(in the rows, 128 means zero)
Rows near named flat spaces through zero (a row that begins with a name and a colon came from that space):
mabo_podo: [ 99 136 139  82 159 113 149 100 111 153 119  75 186  77  98 187 151  69
 132 229 121 172 100]
sutu_gazu: [111 133 164 127  80 105 134 115 191 156 119 147  89 139 163 122 104 127
 122 106 166 124 159]
dedem_kur: [116 172  85 127  97 222  57  80  66 113  67 135 113 155 112 161 181 127
 169 183 182 148 146]
sutu_gazu: [ 88 148 127 112 129  29 118 130 225 126 140 149 126 132 136  97 112 225
  80  71 154 121 178]
libi_vana: [ 47 131 116 134 113  47 124 141 182 119 101 158 191 150 188 158 145 162
 131 124 143 139 210]
dedem_kur: [129 102  90 158 124 120 109  61 105 168 133 177 111 104 145 156 130 123
 151 109  96 175  92]
mabo_podo: [122  81 147 128 129  46 166 131 174 142 150 144 154 121 149 144 136 105
 120 132 117 134 140]
libi_vana: [159 104  92 157 111 124 131 159 141 113 139 160 126 157 159 117 136 149
 184 104 103 129 116]
mabo_podo: [ 91 147 141  95 127 102 166 155 162 151 140 131 101 134 125  87  91 141
 117 131 142 146 127]
sutu_gazu: [ 58 202 112 111 145 206  77  92  55 150  98 118 113 102 110 122  90 148
 108 130 118 153 119]
sutu_gazu: [ 88 143 130 122 101 148 128 128 118 135  91 135 121 159 136 145 148 111
 135 149 176 139 169]
dedem_kur: [104 110  97 163 129 102 125 115 119 140 132 180 127 130 164 126 112 150
 132  81 102 149 132]
sutu_gazu: [141 165 131 108 126 156 132 132 138 125 124 107  97 124 112  97 101 146
 127 139 152 131 107]
dedem_kur: [124 147 107 139 131 110 122 159 156  95 132 144 136 143 156  88 101 189
 131  96 122 116 142]
sutu_gazu: [126 121 129 165 143 124  96 117 103  74 109 128 204 113 174 158 133 118
 117 139 106  97 162]
dedem_kur: [100 150 109 144 122 176  96 156  86  98 122 165 115 162 150  81 105 153
 134 107 114 108 151]
dedem_kur: [134 118  82 150 133 101 149 134 140 134 142 162 136 119 170 116  99 152
 175 117  87 169  87]
sutu_gazu: [ 48 147 132 137 172  96 161 148 108 162 125 116 154 102 138 129  76 156
  69  55  97 147 144]
libi_vana: [ 84 153 145 153 119 151  38 122 117 118 102 110 188 118 157 183 146 155
 117  73  82  76 193]
mabo_podo: [111 116 131 171  95 195 103 174  82 157 102 126 107 184 124 165 167 131
 142  20 116  92 179]
libi_vana: [ 87 112 107 140 192  61 194 161 107 112 122 113 207 114 136 145 123 133
  89 125 118 155 141]
mabo_podo: [103 146 133  90 104 126 165 164 165 163 131 122  99 146 125 110 115 122
 167 154 140 158 114]
dedem_kur: [120 144 147 110 141  94 139 160 170 112 135 100 150 125 122 114 118 158
 103 118 134 106 148]
mabo_podo: [173  99 102 168 115 110 101 101 143 106 129 153 160 117 173 159 145 129
 174 131  98 128 115]
libi_vana: [120 134 102 151 140 179  72 133  74 150 130 120 133 125 103 157 150 159
 141  55  63 115 121]
libi_vana: [119 121 132 139 158  92 159  85 113 113 105 120 161  98 135 151 122 105
  75 159 171 149 138]
libi_vana: [129  93 127 118 112 120 111 114 136 203 172 161  54 138  78 123 151 141
 130  56  91 135 106]
mabo_podo: [ 93  99 177 117 143  74 169 142 145 160 152 126 127 120 118 124 112 104
  66  94 120 115 153]
libi_vana: [108 108 114 143 134 102 101 140 126 124 133 144 161 141 130 151 163 151
 127  92  98 113 162]
mabo_podo: [123 108 137 135 142  81 147 128 146 129 133 124 155 117 133 145 134 127
 104 114 125 126 142]
dedem_kur: [180 125 183 117 112 170 113 131 128 101 129  97  91 146  88 111 147 103
  87 130 175  63 150]
sutu_gazu: [110  97 136 114 164  31 224 177 173 144 175 153  97 140 113  56  84 159
  65  76 140 142 125]
sutu_gazu: [142 136 136 134 142 121 138 142 148 153 138  88 140  95 126 147 105 147
 130  80  88 127  99]
dedem_kur: [ 88 120 107 160 117  91 157 196 163 156 130 142 157 146 188 140 105 166
 174  45  71 141 142]
libi_vana: [136 152 143  90 107 158 148 132 146 155 138 120  66 131 107  89 100 116
 145 158 150 145  92]
libi_vana: [ 90 164 132  85 111 115 176 193 179 132 129 120 121 152 148  83  91 139
 165 170 144 150 127]
dedem_kur: [134 100  88 186 106 120 143 151 131 137 131 184 117 155 191 120 107 152
 176  56  93 144 122]
sutu_gazu: [129 133  90  77 152 103 179 177 153 180 158 100  81 148  35 107 158 183
 140  99 137 173  84]
mabo_podo: [182 108 154 139 120 121 126  90 160 168 148  90 158  53 158 189 108  79
 178 142  52 138  55]
mabo_podo: [190  88  99 145 114  62 131 113 186  67 149 186 130 149 164  93 144 150
 150 165 156 123 129]
dedem_kur: [134 168 136  97 130 156  92 123 135 106 121  96 127 123  97 117 136 148
 119 159 148 108 132]
sutu_gazu: [102 165 115 126 146 106  98 126 140  66 108 133 166 133 144 103 121 181
  91 144 162 109 176]
libi_vana: [ 94 160 104 111 125 110 185 143 150 127 101 131 130 136 158 109  95 134
 152 180 177 185 120]
mabo_podo: [152 131 158 115 122 141 153 156 148 144 134  91  96 136  96 120 126 126
 114 100 148 108 124]
[107  76 123 132 155 130 230 187  63 165 133 123 127 158 101 139 146  59
 129 128 126 165 113] : sutu_gazu
[126 103 146 129 123 158 184 188  97 147 139 119 130 144 142 125 114  62
 167 145  92 133 105] : dedem_kur
[ 93 100 156 122 128  76 169 165 152 139 146 153 106 164 120  95 126 132
  75  84 153 110 177] : mabo_podo
[149 134 138 146 170 119 195 142 110  85 111  89 179  95 160 123  79  98
 102 166 144 136 106] : libi_vana
[156 103 121 132 134 143 147 140  96  97 131 138 133 147 122 117 148  92
 138 174 140 124 121] : sutu_gazu
[ 84 139 123 120 136 137 125 131 100 137 117 132 136 134 121 132 132 124
 117 133 129 139 146] : mabo_podo
[161 133 125 129 159 101 144 153 154 105 146  97 152 107 121 113 109 164
 115 107 109 114 106] : sutu_gazu
[135  93 111 150 144  80 157  98 126 127 126 152 138 121 136 144 139 121
 106 125 148 152 129] : libi_vana
[159 111 126 144 114 121 134 111 142 129 120 130 117 134 130 146 146 123
 133 119 153 129 128] : dedem_kur
[122 148 111 137 156 197  75  90  38 108 123 131 146  96 123 128 114 109
 125 159  83 127  99] : sutu_gazu
[129 149  84 167 124 162 117 139 105 112  98 131 152 132 172 144 114 154
 175 106 111 145 119] : libi_vana
[186  83  72 126 135 109 173  79 107 118 136 179  74 149  87 105 169 109
 138 193 199 187  81] : libi_vana
[ 58 217 135 123 130 169 101 128 125 150  73  71 149 102 142 157  86 174
 109  89 140 138 155] : sutu_gazu
[185 113 109 184 102 171  87  79 107 131 118 152 101 119 157 151 127 130
 156  80 113 122 103] : libi_vana
[ 98 183 151  86 118 164 145 145 145 173 145 116  64 110 123  66  44 138
 132 125 114 148  83] : mabo_podo
[109 115 115 144 145  99 143 148 126 132 131 131 158 127 141 141 128 142
 124  95 103 134 137] : libi_vana
[115 107 126 122 130  82 138 106 147 137 141 148 158 105 155 144 125 100
 147 173 103 154 115] : mabo_podo
[140 142 148  87 136 182 110  99  80 105 143 139  77 130  78  69 120  91
  93 204 160 114 110] : mabo_podo
[123 135 126 114 151 106 115  93 126 115 138 137 130 105 112 111 119 140
  91 150 136 133 123] : dedem_kur

Rows near named flat spaces through zero (a row that begins with a name and a colon came from that space):
vitebmuv: [116 145  49 155 152 146 141 153 146  99 170 149 131 111 145 116 160 133
 166  86 136  79  81]
vitebmuv: [140 124 151 142 102 130 136 102 123 132  97 133 136 141 111 114  96 133
 121 149 133 128 126]
levsivo: [148 128 138 107 101 122 133  84 115 139 123 143 158 176 130 127  89 102
 111 150 104  98 121]
levsivo: [204 138 166 111 119  63  79 135 135 177  79  65  46 159 112  89 113 216
  94 120 136  89 122]
vitebmuv: [143 189 150 153 117 119  79 117 160 150  93  78 122  98  92 102 122 101
  94 126 163 129 125]
bovabol: [123 197 187  67 115 170 100 124 142 108 110 124 142  68 126 128 131 119
  67  96 150 197 128]
sotidnibi: [129 229 106 123 172 147 106 126 154  81 156 141 121 156 163 124 158 131
 109 107 114 161 111]
vitebmuv: [117 135  70 104 144  89 155 157  91 101 189 194 105 209 198 163 135 125
 165 157  57 131 161]
sotidnibi: [135 122 147  73 128 122 117 100 100 154  99 120 154 155 102 122 117  81
 105 105 129 119 164]
lifvurop: [107 121 118 118 127 132 142 134 115 137 113 143 121 112 109 109 136 118
 154 105 123 145 151]
levsivo: [194 177 162  98  78  65 100  81 108 156  97 130 112 230 140 117  57 124
  79 186  87  98 142]
lifvurop: [118 140 164 108 118 166 146 111  87  98  45 155 168 123  78 104 106 103
 104  91 192 173 176]
vitebmuv: [133 142 115 179 105 160 148  90 147 122  94 140 147 118  92  77 103 139
 145 119 145 102  81]
bovabol: [133  48 101 178 171  72 125 181 123 159 137  82  66 141 124 139 165 178
 175 139 135  99 155]
sotidnibi: [114 126  88 118 160 132 146  98 121 124 170 156 149 193 152 135 139  97
 154 133  69 115 127]
sotidnibi: [118 135 129 143  82 128 132 157 123 118 115 142 135  71 121 136 109 108
 126 139 166 131 134]
bovabol: [107 156 174  92 178 143  95 141 130 106 142 102 142 122 146 178 166  97
  80 128 142 211 176]
lifvurop: [145 144 120  81 142 169 150 116 116  60 166 180 169 172 185 156 124 155
  97 111 123 116  86]
lifvurop: [140 133 168 128 117 125 103 111 137 134 127  99 155 129 129 157 112  99
  83 162 143 132 130]
sotidnibi: [129 131 111 162 101 137 141 169 105  70 113 156 167 102 132 158 108 107
 111 136 216 107 133]
levsivo: [150 137 158 131 123 144 124 108 135 113 108 122 138 138 125 123 112 156
  98 132 147 131 107]
bovabol: [117  64 131 130 146 128 131 149 126 128 165 109 147 114 146 179 146 121
 127 145 139 116 129]
vitebmuv: [154  47 144  96 171 140 137  91 124 162 114  93 126 167 104 103 145 184
 135  82 113  85 104]
lifvurop: [115  80 131 125 124 128 131 131 134 148 160 113 143 104 136 157 134 111
 135 145 115 114 120]
sotidnibi: [151 118 152 135 153 137 117 134 129 112  99 100 124 133 116 125 137 171
 102 107 177 126 123]
vitebmuv: [134 151 156 119 117 104  96 146 128 136 121 103 121 114 130 151 124 104
  94 149 147 149 158]
bovabol: [128 118 123 120 174  67 106 163  87 153  90 101  82 180 104 126 154 113
 139 117 141 149 228]
sotidnibi: [114 109 145 118 124 143 131 133 121 133 110 122 140  93 107 128 132 115
 125 112 152 144 143]
vitebmuv: [128 118 138 138 191 150 111 109 144 135 108  82 134 138  95 110 165 136
 121  87 152 134 129]
bovabol: [115 126 128 131 147 126 125 134 123 129 124 122 126 130 120 132 142 114
 134 124 132 148 154]
lifvurop: [103  98 157  93  97 122 122 136 118 172 115 112 134  67 100 135 125  83
 128 125 128 149 163]
bovabol: [138 182 136  68 101 132 108 133 129 127 131 139 128 101 139 122 120 114
  96  99 126 128 118]
bovabol: [137 149 193  77 143 165  98 121 155  83 194 111 175 117 198 215 137 128
  40 162 127 170  92]
lifvurop: [138 197 130 109 155 125 100 110 143 127 129 120 112 162 135 110 141 125
 109 114 103 151 131]
levsivo: [153 100 148 122 140 165 134 114 143 119 107 110 130 109 111 101 134 198
 115  82 160 104  75]
bovabol: [137 209  39 101 152  77 102 148 139 129 214 151  95 190 195 138 153  96
 146 127  51  80 115]
vitebmuv: [121 150 101 140 134 137 135 115 140 129 134 140 122 133 124 101 134 128
 151 114 106 122 110]
levsivo: [126 192 116 191  83 138 135 112 136  92 109 162 158 129 125 120  84  90
 121 173 153 132 116]
sotidnibi: [112 141 157  71 134 116 111 137 115 135 149 129 127 131 152 165 138  94
 104 143  97 182 174]
levsivo: [ 99  94 164 147 145 176 129 153 146 106 124 100 152  43 112 154 157 136
 113 113 190 172 123]
sotidnibi: [141 193 124 121 115 133 108 125 133 116 102 131 133 118 114 104 118 110
 103 102 157 122 123]
lifvurop: [168 133 140 148 124 128 121 136 133 105 102 115 118 135 127 118 115 186
 102 120 176  99  97]
levsivo: [155 219  87 194 105  98 126  82 133 111 115 163 131 228 136  97  78  97
 133 186  98  99 119]
levsivo: [103 113 130  61 111 144 148 177 107 114 147 165 112  63 152 143 145 150
 138  89 124 162 139]
sotidnibi: [150  89  73 175 133 110 159 112 115 112 152 155 147 209 149 135 107 137
 159 160 114  48  98]
levsivo: [173 143 175 117 172 105  93 118 137 131 110  82  84 190 138 125 139 199
  87 134 122 150 134]
lifvurop: [126 102 127 121 179 158 128 101 145 116 171 111 164 156 148 155 155 126
 117 122 113 116  97]
bovabol: [ 98 187  78 112 165 128 106 156 157 120 200 130 115 108 168 146 180  93
 142 109  88 143 120]
vitebmuv: [134  11 118  66 111 117 161 198  86 107 191 154 139 100 191 209 134 170
 128 126 143  74 116]
[139  96 170  97 125 112 124 126  84 135  79 119 144 155 104 142 109 108
  98 130 163 141 188] : bovabol
[132 129 121 125 182 118 112 129 126 127 132 104 121 170 130 134 158 128
 123 113 129 131 149] : vitebmuv
[115  93 154  99 218 158 126 106 138 129 145  97 121 164 132 134 185 167
 129  95  95 177 136] : sotidnibi
[171 218 184 112  98 110  79 117 131 121  69 106 116 138 113 111  93 128
  54 136 168 153 145] : lifvurop
[164 148 153 116 129 102  80 144 157 170 100  64  69  91 103  92 142 180
 106  93 147 112 111] : lifvurop
[132 139 115 115  30 113 174 178  72  89  87 219 115  96 138 119  66 149
 142 137 162 126 150] : lifvurop
[144 131 192  88  85 111  94 124 134 190  68  80  95  66  77  92 111 136
  99 108 142 147 147] : sotidnibi
[159 150  96 161 134 100 116 131 142 143 109 112  81 152 114  80 129 174
 148 110 128  83 104] : levsivo
[111 105 111 126  54  94 148 147  97 143 146 169 149 110 142 163  84  60
 144 184 114 106 156] : sotidnibi
[150 159 246  90 154 165 113  58 119  69 123 128 192 224 172 199  97 124
  20 205 118 229 152] : levsivo
[109 225 128  68 143 135 115 107 115 125 107 160 116 154 121  92 138  87
 121  89  88 196 176] : lifvurop
[140 106  88 170 117 111 150 157 129 114 143 146  99 132 147 123 123 181
 163 139 130  87  98] : lifvurop
[113  83 109 168 119 149 164 101 126 123 137 149 169 139 121 131 112 109
 157 151 122 102 107] : bovabol
[122 116 134 173 130 121 124 106 140 125 159 116 166 160 146 174 114  80
 117 200 116 125 128] : lifvurop
[134 143 125 143 131  87  91 138 160 180 141  79  77 111 122 115 144 132
 138 141  98 121 126] : lifvurop
[155 244 171  94  89 161 110  83 150 101  94 153 128 128 131  85  91 150
  74 117 118 170  92] : bovabol
[127  77 145 194 197 150 114  92 156 143 109  55 155 148  82 125 159 125
 126 126 165 119 121] : lifvurop
[114 153 106 129 107 143 134 105 137 147 115 140 138 103  98  86 121  95
 149 101 117 114 114] : sotidnibi
[141 161 150 102 128 111 101 115 145 158 127 106  93 133 129 109 131 143
 116 127  90 146 127] : sotidnibi
[135 125 130 150  99 114 129 161 120 107 127 137 128 109 142 153 110 133
 117 156 163 121 131] : sotidnibi
[107  18 138 137 140 170 165 124 114 121 132 123 186  98 111 158 135 123
 139 118 168 105 116] : lifvurop
[165 171 161  85  86 123 121  96 105 123  82 150 138 165 121 106  78 129
  84 127 133 123 133] : bovabol
[133 187 140  99 144 141 114 103 127 107 125 139 143 164 139 127 127 108
  97 121 116 157 137] : lifvurop

Rows near named flat spaces through zero:
fegaztefi: [ 86 148 133 148 168 129 131 144  90 171 133  74 128  84 108 117 139 115
 187 103 101 145 162]
vumzofe: [113 117  90 152 117 102 126 129 106 119  88 152 118 124 134 116 173 102
 145 128 117 114 124]
legbarok: [120  38   9 157  97 167 129 168 160  92 149 139 146 108 127 135 150 113
 157 129 124 171 141]
tififaber: [106 145  82 195 157  78 113  87  45 134 114  72 121 129 141 115 186 104
 158 133 162 128 173]
tififaber: [118 125 100 103 130 170 124 166 118 136 121  91 133 100 134 154  78 133
 155 117 115  82  81]
fegaztefi: [111 136 157 135 157  96 120 126 111 180 123 109  87 127 145 155 135 137
 136 123 120 158 139]
legbarok: [ 99 118  96 145 133  90 124 136  92 154  84 121  90 123 161 160 154 105
 152 113 113 130 127]
tififaber: [160 122 113  71 128 188 124 161 154 116 173 114 143 109  96 160  87 140
 156 116 132  84 103]
legbarok: [151 183 173  98 158  56  92 102  68 132 139  60 107 196 138 129 112 151
 130 123 154 116 106]
revadporif: [156 158  94 126  93 113 132 141 130  85 118 137 164 155 136 113 126  92
 131 112 150  87 132]
vumzofe: [176 147 113  77 113 128 123 145 142 106 165 106 138 166 137 179  91 119
 135 100 162 103 134]
revadporif: [108 116 132 114 136 166 135 162 143 153 129 123 126  89 116 137 105 135
 150 119  95 128 112]
tififaber: [122 124 117 143 122 133 144  95 118 142  86 164 101 106 159 177 150 108
 104 136 144  88 137]
vumzofe: [112 142 122 220 139 111  94 192 159 189 118 131 138  99 123  34 129 150
 134 180 116 158  87]
femobkezef: [142 152 150 187 143 182 124 141 181 177 181  94 165  96 140 111  61 165
  84 173 178 151 144]
vumzofe: [128 143 152 162 138 192 131 156 179 166 166 102 166  88 128 104  58 161
 100 159 145 142 123]
femobkezef: [160 131 111 133  97 115 119 190 193 138 131 185 132 136 124 113 134 114
 134 131 124 130 113]
vumzofe: [116  93 150  83 138 141 142 104 125 121 145 124 105 133 123 171 127 142
 127 108 108 164 145]
revadporif: [108 133 161 127 146 137 134 141 135 154 136 124 127 104 107 112 128 135
 145 120  99 154 139]
revadporif: [129 155  89 167  89 123 153 159 153 101 126 135 187 132 141  92 126  75
 135 101 138 143 184]
femobkezef: [ 96  84  69 112 135 144 125 152  91 100 134  86 135 112 102 121 142 120
 193 100  90 143 122]
fegaztefi: [141  80  51 111  97 156 122 139 128  54 150 109 164 150 120 118 115 130
 138 126 137 126 107]
femobkezef: [ 95  74  83  84 156 194 141  68  46  68 137  79 132  87  80 152 154 133
 175 112 111  83 128]
revadporif: [129 149 139 135 152 159 103 205 159 186 143 122 131  74  86  89 106 149
 174 144  99 102  76]
femobkezef: [134 139 185  48 127 108 153  55  89 103  97 150  86 162 148 207 135 119
  98  95 126  88 136]
femobkezef: [ 81  91  78 150 108 142 158 124 107  80 121  99 168 124 137 104 132 100
 143  98 104 183 174]
fegaztefi: [164 142 161  96 155  96  94 121 122 142 166 110 100 164 108 137 132 160
 135 138 146 130 111]
legbarok: [ 92 173 173 134 139  87 137 101  71 128  91  84 135 149 150  99 114 121
 120 110 112 134 133]
tififaber: [151 103  69 185 123 136 110 120 141 111 149 151 143 117 107  92 177 128
 129 171 165 124 138]
revadporif: [112 151 122 141 121 143 135 134 109 111  99 124 159 108 117  81 122 116
 137 130 114  86 105]
fegaztefi: [ 73 151 166 132 117 157 171 148 133 135 100 106 167 101 146 103  72 112
 120  94  82 156 146]
tififaber: [148 158  85 142 129  54  95 109  59 105  81 140 105 157 121 105 205  97
 163 135 146  50  99]
femobkezef: [142 117 118 100  98 174 164  91 141  69 134 154 161 128 126 151 120 108
 101 113 144 102 160]
vumzofe: [132 145 143 137 112 158 156 134 167 135 115 187 145  90 115 122 141 101
 120 124 122 102 154]
vumzofe: [147 120 120 135 143 158 103 173 165 153 189  84 144 122 117 119  78 167
 136 148 145 158 110]
fegaztefi: [122  94  74 157 123 157 122 161 149 140 132 135 130  94 126 129 133 127
 146 142 127 131 118]
fegaztefi: [155 136 142 118 129 102 110 116 128 123 125 158 111 148 112 117 157 136
 122 145 137 105 107]
vumzofe: [147 104 107 110 130 186 127 153 165 129 175 125 142  99 102 147 106 141
 144 131 135 123 128]
tififaber: [139 114 113 102 124 177 119 142 137 110 148 101 147 122 122 133  75 156
 123 140 135  98  80]
legbarok: [120 119  78 125  83 109 135 110  91  53  79 120 155 173 167 113 115 107
 105 120 134  98  96]
legbarok: [135 162 154 126 122 112 141  90 109 101 113 144 144 142 120 105 149 110
 113 123 138 101 149]
legbarok: [103 130 131 179 136 110 131 151 142 154 133 130 140 112 116  77 155 118
 146 128 108 190 167]
tififaber: [148 101  84 115 119 203 140 139 161 115 162 135 148  89 114 167 109 125
 135 130 150  96 137]
legbarok: [119  88 106  87 102 211 164 120 148  86 131 136 154 100 131 170  84 126
 111 112 118 105 124]
revadporif: [179 163 140 133 153 137  91 176 170 170 199 104 138 123  93 113 105 155
 152 149 162 123 122]
legbarok: [197 159 161 134 144  76  65 174 179 164 192 125 117 182 106  85 117 177
 123 170 163 158  89]
femobkezef: [147 161 122 176 142 146 105 113 116 118 154  89 172 123 110  62 111 152
 112 175 174  95 110]
legbarok: [141 125 105 112 122 134 133  81  93  80 121 131 134 137 120 141 153 115
 125 127 151  79 134]
fegaztefi: [117 162 152 156 127  94 133 104 107 124 118 100 146 157 156 102 114 124
 100 127 144 152 151]
fegaztefi: [122 162  91 201 136 118 112 136  99 109 166  35 199 144 129  44 103 129
 139 141 169 162 159]
revadporif: [111 164 129 172 129 160 139 130 119 114 131  98 191  99 109  53 107 122
 129 139 132 112 138]
revadporif: [ 73 111  84 148 120 164 171 140 113 144  84 132 130  63 150 170 139  75
 160  88  97 119 172]
femobkezef: [107 168 156 185 152  77 135  87  91 169  90 147 103 111 137 116 194  99
 128 134 136 127 180]
tififaber: [128 146 118 116 150 122 124  73  55  83 163  32 155 161 127 131 112 134
 137 112 166 127 161]
vumzofe: [119 134 178 160 138 124 160  82 150 128 153 173 144 112  91  90 191 110
 116 125 124 192 229]
fegaztefi: [163 157 153 157  91 142 148 100 181 119 101 217 147 125 145 115 133 114
  53 164 166  78 132]
tififaber: [137 112  91 163 134 143 109 127 127 123 147 114 139 118 118 105 136 144
 129 161 153 123 116]
vumzofe: [102 112 139 151 132 131 140 122 134 140 106 168 119  98 112 104 168 121
 131 136  99 145 140]
legbarok: [124 128 124 156 114 139 131 123 136 101 125 137 163 128 117  70 128 132
 110 148 129 132 122]
femobkezef: [113 121  79 148 121 131 144 146 120 116 124 138 145  99 108 118 174  82
 178 100 113 130 176]
femobkezef: [ 95  94 117  92 149 152 129 106  74 102 139  56 127 129 125 147 100 151
 148 111 109 140 112]
fegaztefi: [139 156 113 154 142 154 141 100 114 127 161  93 157 107 125 143 128 109
 133 123 176 111 193]
vumzofe: [147 114  56 144  97 105 119 203 172 143 152 108 132 156 176 172  99 102
 147 101 149 179 153]
revadporif: [ 62  84 131  53 114 143 190  82  73  97  52 152  87 107 155 223 148  81
 142  53  59 113 153]
revadporif: [105 130 122 150 142 157 130 127 111 142 114 113 135  88 121 112 122 132
 137 141 120 104 114]
tififaber: [103 137 116 144 123 101 160 105 100 100 134 105 154 141 132 121 161  81
 149  80 125 182 225]
[105 116 118 175 153 149 127 116 120 179 125 107 108  87 153 156 123 140
 117 153 146 137 140] : tififaber
[140 140 132  52 105 149 146 160 141 109 114 149 129 126 120 169 102 103
 153  82  98  75 105] : tififaber
[ 91 120 114 150 120 134 150 131 119 128 110 111 142 115 152 129 117 110
 129 109 113 159 156] : tififaber
[155 104 140  76 119 167 135 130 169 128 157 143 114 132 135 194  89 147
 105 123 138 124 119] : fegaztefi
[129 152 154 168 142 139 136 125 155 188 135 130 120 100 155 155 110 130
 100 144 157 140 163] : fegaztefi
[109 158 100 146 129 153 150 106  81 113  98 107 155  90 129 128 135  90
 148 113 138  60 149] : revadporif
[100 106  81 155 122 114 126 121  92 120 106  82 125 142 178 147 111 125
 120 126 139 149 125] : vumzofe
[177 186 142 187 132  71  95 163 172 194 107 222  99 111 104  87 206 105
 139 170 150  78 120] : femobkezef
[153 163 146 133 159  82  95 106  93 155 122 133  91 137 110 125 175 134
 144 150 150  81 110] : revadporif
[107  90  63 150 146 136 114 154 108 147 114 142 101  76  96 129 193 111
 196 130 102 110 121] : fegaztefi
[ 98 149 125 170 149 162 134 162 130 170 124 112 148  62 106  92 125 119
 163 131 108 117 136] : revadporif
[153 104 124  98 132 166 122 117 145 119 177  98 130 139 134 174  82 161
 107 137 159 135 123] : revadporif
[118  88 107  63 122 182 142 139 125 104 153  72 133 131 148 198  54 145
 132  95 119 136 112] : legbarok
[104  99 169  23  83 148 177 144 155  62 117 152 149 162 125 143  81 116
 122  56  51 172 127] : revadporif
[ 83  84  87 184 133 124 113 161 124 157  75 169 103  77 113  77 183 129
 158 161  78 132  80] : vumzofe
[116 105  82 123 147 164 111 146  98 109 158  64 150 108  97 107 112 146
 174 128 121 121 104] : femobkezef
[141 154 180 117 124  57 133 104 129 114 129 166 120 178 112  98 182 109
 124 108 118 173 176] : tififaber
[103  81  98 139 137 158 124 122 117 150 103 127  95  94 150 168 122 147
 121 151 121 114  91] : revadporif
[157 127 115 109 151 163 104 189 166 158 193 113 133  97  75 128 119 144
 184 127 126 126 121] : tififaber
[173 125  73  84  86 157 121 170 153  51 159 126 185 157 101 103  97 117
 149 113 138  85  96] : femobkezef
[ 75 106 128 139 147 139 117 171 114 172 117  56 117 114 163 129  59 164
 135 128  92 177  81] : legbarok
[140 180 129 179 157  88  89 112  78 137 122  96 138 134 106  55 159 137
 143 166 158  83 103] : femobkezef
[145 169 179 162 152 135 105  77 105  94 158  98 181 142  78   8 123 176
  93 188 158 110 101] : legbarok
[ 87 101 154 164 149 168 138 121 141 160 136 111 132  88 129 107 104 162
 105 154 110 181 131] : vumzofe
[128 134 124 143 152 113 105 139 114 158 125 127 106 111 108 115 157 134
 157 143 123 112 110] : femobkezef
[169  94  80 118 107 162 125 116 157  94 171 122 141 149 147 176 100 140
  97 142 183 125 135] : fegaztefi
[165 138 159  92 157  73  86 109 106 134 171  87  93 192 123 146 128 167
 128 135 156 150 113] : fegaztefi
[124 125 136 138 110 168 155 119 157 101 131 161 166 106 109  95 128 119
 109 132 122 128 149] : legbarok
[103 134 122 171 140  81 115 154 117 165 114 115 113 130 140 103 152 119
 151 125 112 175 142] : legbarok
[ 99  96 111  98 122 137 135 147 115 110 122 102 128 132 132 138 108 130
 150 100  90 154 113] : fegaztefi
